Below are the code and all the weights of a small trained network. Each question names an input and a target symbol and asks about switching units off, where a switched-off unit gives its printed mean instead of its output.

import numpy as np


def w(rows, s, z=0):
    codes = np.array(rows[::2]) - 128.0
    scale = np.full(codes.shape[1], s)
    scale[-1] = z or s
    return codes * scale


def f(y):
    return np.maximum(y, 0)


def softmax(a):
    e = np.exp(a - a.max(-1, keepdims=True))
    return e / e.sum(-1, keepdims=True)


def log_softmax(a):
    a = a - a.max(-1, keepdims=True)
    return a - np.log(np.exp(a).sum(-1, keepdims=True))


def net(x, mask):
    ids = ['ΞΦΩβγδεζηθλστ'.index(c) for c in x.split()]
    T = len(ids)
    res = E[ids] + P[:T]
    u = 0
    for l in range(3):
        q, k, v = (res @ M[l].T for M in (Q, K, V))
        z = softmax(np.where(np.tri(T) > 0, q @ k.T / 2**0.5, -1e9)) @ v
        res = res + np.where(mask[u], z, O[l][:, -1]) @ O[l][:, :-1]
        u += 1
        y = f(res @ A[l][:, :-1].T + A[l][:, -1])
        res = res + np.where(mask[u : u + 4], y, B[l][:, -1]) @ B[l][:, :-1]
        u += 4
    return log_softmax(res[-1] @ U[:, :-1].T + U[:, -1])


Q, K, V, O, A, B = {}, {}, {}, {}, {}, {}
E = w([
[171,149,131,70],'Ξ',
[195,227,78,97],'Φ',
[125,127,83,128],'Ω',
[77,253,158,51],'β',
[119,91,113,228],'γ',
[141,129,49,113],'δ',
[67,133,147,151],'ε',
[126,186,64,224],'ζ',
[111,195,141,141],'η',
[113,117,44,157],'θ',
[71,162,108,163],'λ',
[141,138,112,41],'σ',
[140,129,95,132],'τ',
],0.024)
P = w([
[60,124,216,71],'0',
[104,111,111,63],'1',
[167,8,105,217],'2',
[106,133,128,82],'3',
[213,2,120,157],'4',
[127,119,153,104],'5',
[76,206,152,51],'6',
[124,149,180,86],'7',
[165,86,136,119],'8',
[180,48,117,133],'9',
[104,147,139,101],'10',
[156,42,106,185],'11',
[115,132,163,123],'12',
[114,103,210,212],'13',
],0.008)
Q[0] = w([
[193,151,2,119],'L0H1',
[127,23,120,126],'L0H1',
],0.0068)
K[0] = w([
[217,116,23,87],'L0H1',
[77,1,41,112],'L0H1',
],0.0051)
V[0] = w([
[52,93,203,101],'L0H1',
[209,89,2,127],'L0H1',
],0.0089)
O[0] = w([
[153,38,209,196,34],'L0H1',
[49,254,204,60,254],'L0H1',
],0.0089,0.0057)
A[0] = w([
[61,204,161,107,254],'L0N1',
[102,106,104,97,200],'L0N2',
[192,142,88,128,43],'L0N3',
[97,3,86,100,147],'L0N4',
],0.0065,0.0033)
B[0] = w([
[197,2,89,119,249],'L0N1',
[135,170,151,128,160],'L0N2',
[48,189,101,68,132],'L0N3',
[172,190,203,53,143],'L0N4',
],0.0096,0.013)
Q[1] = w([
[96,106,42,102],'L1H1',
[231,3,81,127],'L1H1',
],0.0072)
K[1] = w([
[148,76,196,151],'L1H1',
[104,136,184,255],'L1H1',
],0.0072)
V[1] = w([
[146,254,94,64],'L1H1',
[32,157,54,67],'L1H1',
],0.006)
O[1] = w([
[119,254,39,77,2],'L1H1',
[167,46,92,3,75],'L1H1',
],0.0082,0.0027)
A[1] = w([
[159,68,118,148,2],'L1N1',
[211,251,147,154,76],'L1N2',
[92,123,2,192,122],'L1N3',
[93,112,190,180,50],'L1N4',
],0.0078,0.0031)
B[1] = w([
[109,139,205,80,146],'L1N1',
[25,113,95,66,167],'L1N2',
[230,139,179,2,253],'L1N3',
[245,74,136,100,193],'L1N4',
],0.0075,0.0046)
Q[2] = w([
[104,153,98,2],'L2H1',
[72,122,106,135],'L2H1',
],0.014)
K[2] = w([
[33,155,143,77],'L2H1',
[80,120,125,254],'L2H1',
],0.0075)
V[2] = w([
[197,253,146,74],'L2H1',
[65,46,60,132],'L2H1',
],0.0059)
O[2] = w([
[55,218,104,131,254],'L2H1',
[201,171,2,176,105],'L2H1',
],0.0049,0.0079)
A[2] = w([
[98,34,150,137,1],'L2N1',
[169,125,69,1,131],'L2N2',
[129,101,202,214,209],'L2N3',
[156,190,125,223,232],'L2N4',
],0.0086,0.0018)
B[2] = w([
[55,188,95,137,152],'L2N1',
[125,119,182,254,253],'L2N2',
[104,152,37,42,164],'L2N3',
[152,27,103,73,131],'L2N4',
],0.008,0.02)
U = w([
[163,200,207,105,88],'Ξ',
[6,213,130,143,1],'Φ',
[83,104,140,190,74],'Ω',
[198,204,121,41,135],'β',
[130,100,62,124,68],'γ',
[89,97,84,236,161],'δ',
[35,148,109,29,179],'ε',
[245,212,87,104,40],'ζ',
[157,120,29,112,111],'η',
[113,71,90,240,228],'θ',
[108,99,78,140,145],'λ',
[79,163,255,146,169],'σ',
[107,130,117,160,152],'τ',
],0.0077,0.0034)

Each question gives the input, a string of symbols that net reads in full, and the target symbol t.
The units are the heads (2 rows each of Q, K, V and O) and the neurons (one row each of A and B). Each row of codes is followed by its name. A weight is (code - 128) times the scale printed after its matrix; where a second scale follows, it is the last column's (O, A, B and U).
mask holds one flag per unit, layer by layer, with each layer's heads first. A switched-off unit (its flag False) gives its mean, the last column of its rows in O or B, instead of its output. The means were averaged over made-up inputs and are rounded, as every weight is.
A unit's drop is (log p(t) with every unit on - log p(t) with that unit switched off) / (log p(t) with every unit on - log p(t) with every unit switched off).
The circuit of an input: a set's keep is (log p(t) with only the set's units on - log p(t) with every unit switched off) / (log p(t) with every unit on - log p(t) with every unit switched off). Starting from the 12 units with the biggest drops (on a tie, the unit counted first), units are removed one at a time, each time the one whose removal leaves the highest keep (on an exact tie, the one counted first), for as long as the keep stays at least 0.8.
units of the circuit, in order: the units of the circuit, biggest drop first
unit that matters most: the unit with the biggest drop
top k neurons: the k neurons with the biggest drops, biggest first
k most important neurons of layer l: the k neurons of layer l with the biggest drops, biggest first
drop when u is switched off: that unit's drop, to one decimal
input ε σ β Ω δ γ τ, target ε: top 4 neurons -> L2N2, L2N3, L0N4, L2N1
input ε θ θ ζ θ Φ δ β ζ ζ τ σ, target ε: unit that matters most -> L0H1
input ε δ δ, target ε: units of the circuit, in order -> L0H1, L1H1, L2N2, L0N4
input Φ η ζ δ β, target Φ: units of the circuit, in order -> L2H1, L1H1, L2N2
input Φ θ δ σ θ σ θ Ξ η Ω Ξ Φ θ Ω, target Φ: units of the circuit, in order -> L2H1, L1H1, L0H1
input ε θ ε δ θ θ γ, target ε: 3 most important neurons of layer 2 -> L2N2, L2N3, L2N1
input η ε δ θ σ, target σ: units of the circuit, in order -> L0H1, L1H1
input ε Ξ θ θ, target ε: top 4 neurons -> L2N2, L2N3, L2N1, L0N4
input δ δ σ θ δ θ Ω δ, target θ: top 4 neurons -> L2N2, L0N1, L2N3, L0N4
input ε θ σ ζ δ θ, target ε: top 3 neurons -> L2N2, L2N3, L0N1
input β ζ θ σ ζ θ β η ε Φ, target Φ: top 3 neurons -> L1N2, L0N4, L0N3
input β γ Ω τ ε θ ε, target ε: top 4 neurons -> L2N3, L2N2, L2N1, L0N4
input ε Ω Φ σ ε Ξ σ Ω, target ε: top 4 neurons -> L2N3, L2N2, L0N4, L2N1
input β γ ε, target ε: unit that matters most -> L2N3
input ε θ δ ζ σ Ω, target ε: 2 most important neurons of layer 0 -> L0N1, L0N4
input Φ δ η η Φ, target Φ: top 2 neurons -> L2N2, L1N2
input ε λ β γ θ γ θ λ δ δ Ω ε τ, target ε: top 4 neurons -> L2N2, L2N3, L0N4, L1N4
input ε σ η θ δ, target ε: 2 most important neurons of layer 1 -> L1N4, L1N1
input θ δ θ τ σ θ λ δ, target θ: drop when L1H1 is switched off -> 0.3
input Φ ε δ, target Φ: units of the circuit, in order -> L0H1
input ε θ Ξ θ ζ δ Φ σ λ Ξ ζ λ, target ε: drop when L2H1 is switched off -> 0.4
